data =
[[145 109 131 141 146]
 [125 132 132 118 137]
 [123 140 132 124 130]
 [120 121 146 120 120]
 [121 138 139 134 141]
 [142 149 120 111 145]
 [124 130 131 116 118]
 [120 134 135 131 134]
 [117 132 130 133 127]
 [114 125 146 119 125]
 [108 122 118 150 131]
 [121 126 131 124 132]
 [112 132 130 126 148]
 [115 142 107 123 113]]
Indices start at 0.
(0, 0) -> 145
(9, 1) -> 125
(4, 3) -> 134
(7, 2) -> 135
(8, 1) -> 132
(3, 1) -> 121
(3, 4) -> 120
(10, 0) -> 108
(12, 3) -> 126
(8, 4) -> 127
(13, 4) -> 113
(4, 0) -> 121
(11, 2) -> 131
(12, 2) -> 130
(2, 4) -> 130
(6, 3) -> 116
(12, 0) -> 112
(2, 1) -> 140
(2, 2) -> 132
(6, 1) -> 130
(3, 3) -> 120
(0, 1) -> 109
(9, 3) -> 119
(8, 2) -> 130

X = 105	130	132	116	138	121
X[0] = 105
X[5] = 121
X[2] = 132

x =
[[112 120 141  98 138]
 [133 117 120 133 118]
 [126 115 127 119 119]
 [132 115 119 134 115]
 [131 129 147 107 148]
 [123 110 131 112 124]]
x[-6,0] -> 112
x[-5,-2] -> 133
x[3] -> [132, 115, 119, 134, 115]
x[-2,1] -> 129
x[:, 4] -> [138, 118, 119, 115, 148, 124]
x[-6,-2] -> 98
x[:, 0] -> [112, 133, 126, 132, 131, 123]
x[:, 1] -> [120, 117, 115, 115, 129, 110]
x[4,-3] -> 147
x[3,-3] -> 119

a =
[[129 134 122 127 141 137 132 129 119 123 139]
 [137 127 127 122 134 126 151 138 112 117 134]]
a[0][0] = 129
a[0][1] = 134
a[1] = [137, 127, 127, 122, 134, 126, 151, 138, 112, 117, 134]
a[1][10] = 134
a[1][6] = 151
a[:, 9] = [123, 117]
a[0][8] = 119
a[:, 5] = [137, 126]

M =
106  142  106  119  120  136
127  137  134  111  141  137
134  102  125  137  127  113
129  131  124  132  133  139
106  126  104  121  109  120
 99  140  114  109  110  108
133  117  146  108  141  112
M[0, 0]: 106
M[:, 0]: [106, 127, 134, 129, 106, 99, 133]
M[0, 4]: 120
M[2, 1]: 102
M[5, 0]: 99
M[6, 1]: 117
M[5, 1]: 140
M[5]: [99, 140, 114, 109, 110, 108]
M[1]: [127, 137, 134, 111, 141, 137]
M[:, 2]: [106, 134, 125, 124, 104, 114, 146]
M[1, 4]: 141
M[0, 5]: 136
M[0, 1]: 142
M[3, 2]: 124

W =
[[118 127 137 127 127 116 123 129 127 132 141 135 125]
 [125 129 122 126 127 127 132 135 127 123 127 134 125]
 [133 131 129 128 128 111 118 135 129 132 141 129 122]
 [139 129 118 125 127 120 129 119 128 136 122 132 128]
 [122 132 118 123 129 128 145 141 130 130 140 128 130]
 [129 126 138 128 125 125 126 131 131 126 141 131 131]
 [129 133 135 130 129 121 125 130 128 131 118 122 126]
 [124 130 137 129 132 129 126 138 130 126 125 121 137]
 [128 126 124 121 128 120 138 131 130 131 130 136 131]
 [131 125 132 130 129 133 127 125 122 134 128 140 120]
 [118 128 135 139 128 107 131 131 125 139 129 126 133]
 [124 126 118 135 126 123 130 136 127 125 152 130 123]
 [121 126 124 136 127 122 138 126 129 134 131 129 126]
 [130 129 120 127 128 131 123 134 127 122 134 134 131]
 [122 125 142 130 130 125 131 132 132 123 124 136 134]
 [131 126 133 132 129 128 122 140 132 125 136 130 131]]
W[0, 0]	118
W[12, 1]	126
W[3, 10]	122
W[1]	[125, 129, 122, 126, 127, 127, 132, 135, 127, 123, 127, 134, 125]
W[0, 2]	137
W[11, 10]	152
W[:, 11]	[135, 134, 129, 132, 128, 131, 122, 121, 136, 140, 126, 130, 129, 134, 136, 130]
W[7, 8]	130
W[12, 3]	136
W[:, 12]	[125, 125, 122, 128, 130, 131, 126, 137, 131, 120, 133, 123, 126, 131, 134, 131]
W[0, 6]	123
W[7, 0]	124
W[:, 3]	[127, 126, 128, 125, 123, 128, 130, 129, 121, 130, 139, 135, 136, 127, 130, 132]
W[1, 9]	123
W[6, 11]	122
W[7, 9]	126
W[2, 8]	129
W[12, 8]	129
W[9, 4]	129
W[:, 0]	[118, 125, 133, 139, 122, 129, 129, 124, 128, 131, 118, 124, 121, 130, 122, 131]
W[10]	[118, 128, 135, 139, 128, 107, 131, 131, 125, 139, 129, 126, 133]
W[4]	[122, 132, 118, 123, 129, 128, 145, 141, 130, 130, 140, 128, 130]
W[1, 2]	122
W[9]	[131, 125, 132, 130, 129, 133, 127, 125, 122, 134, 128, 140, 120]
W[3, 6]	129
W[4, 0]	122
W[0]	[118, 127, 137, 127, 127, 116, 123, 129, 127, 132, 141, 135, 125]
W[10, 8]	125
W[1, 8]	127
W[12]	[121, 126, 124, 136, 127, 122, 138, 126, 129, 134, 131, 129, 126]
W[9, 0]	131
W[5, 10]	141
W[6, 9]	131
W[2, 3]	128
W[:, 7]	[129, 135, 135, 119, 141, 131, 130, 138, 131, 125, 131, 136, 126, 134, 132, 140]
W[14, 0]	122
W[10, 4]	128
W[11, 5]	123

B =
[[115 130 117 142 120]
 [135 120 118 119 129]
 [110 140 155 105 145]
 [116 118 104 144 111]
 [117 112 122 121 111]
 [126 125 132 110 136]
 [114 111 110 134 106]]
B[0, 0]	115
B[:, 1]	[130, 120, 140, 118, 112, 125, 111]
B[:, 0]	[115, 135, 110, 116, 117, 126, 114]
B[1, 1]	120
B[2, 3]	105
B[4, 1]	112
B[3, 0]	116
B[4, 2]	122
B[6, 1]	111
B[1, 3]	119
B[1, 4]	129
B[3, 4]	111
B[2, 4]	145
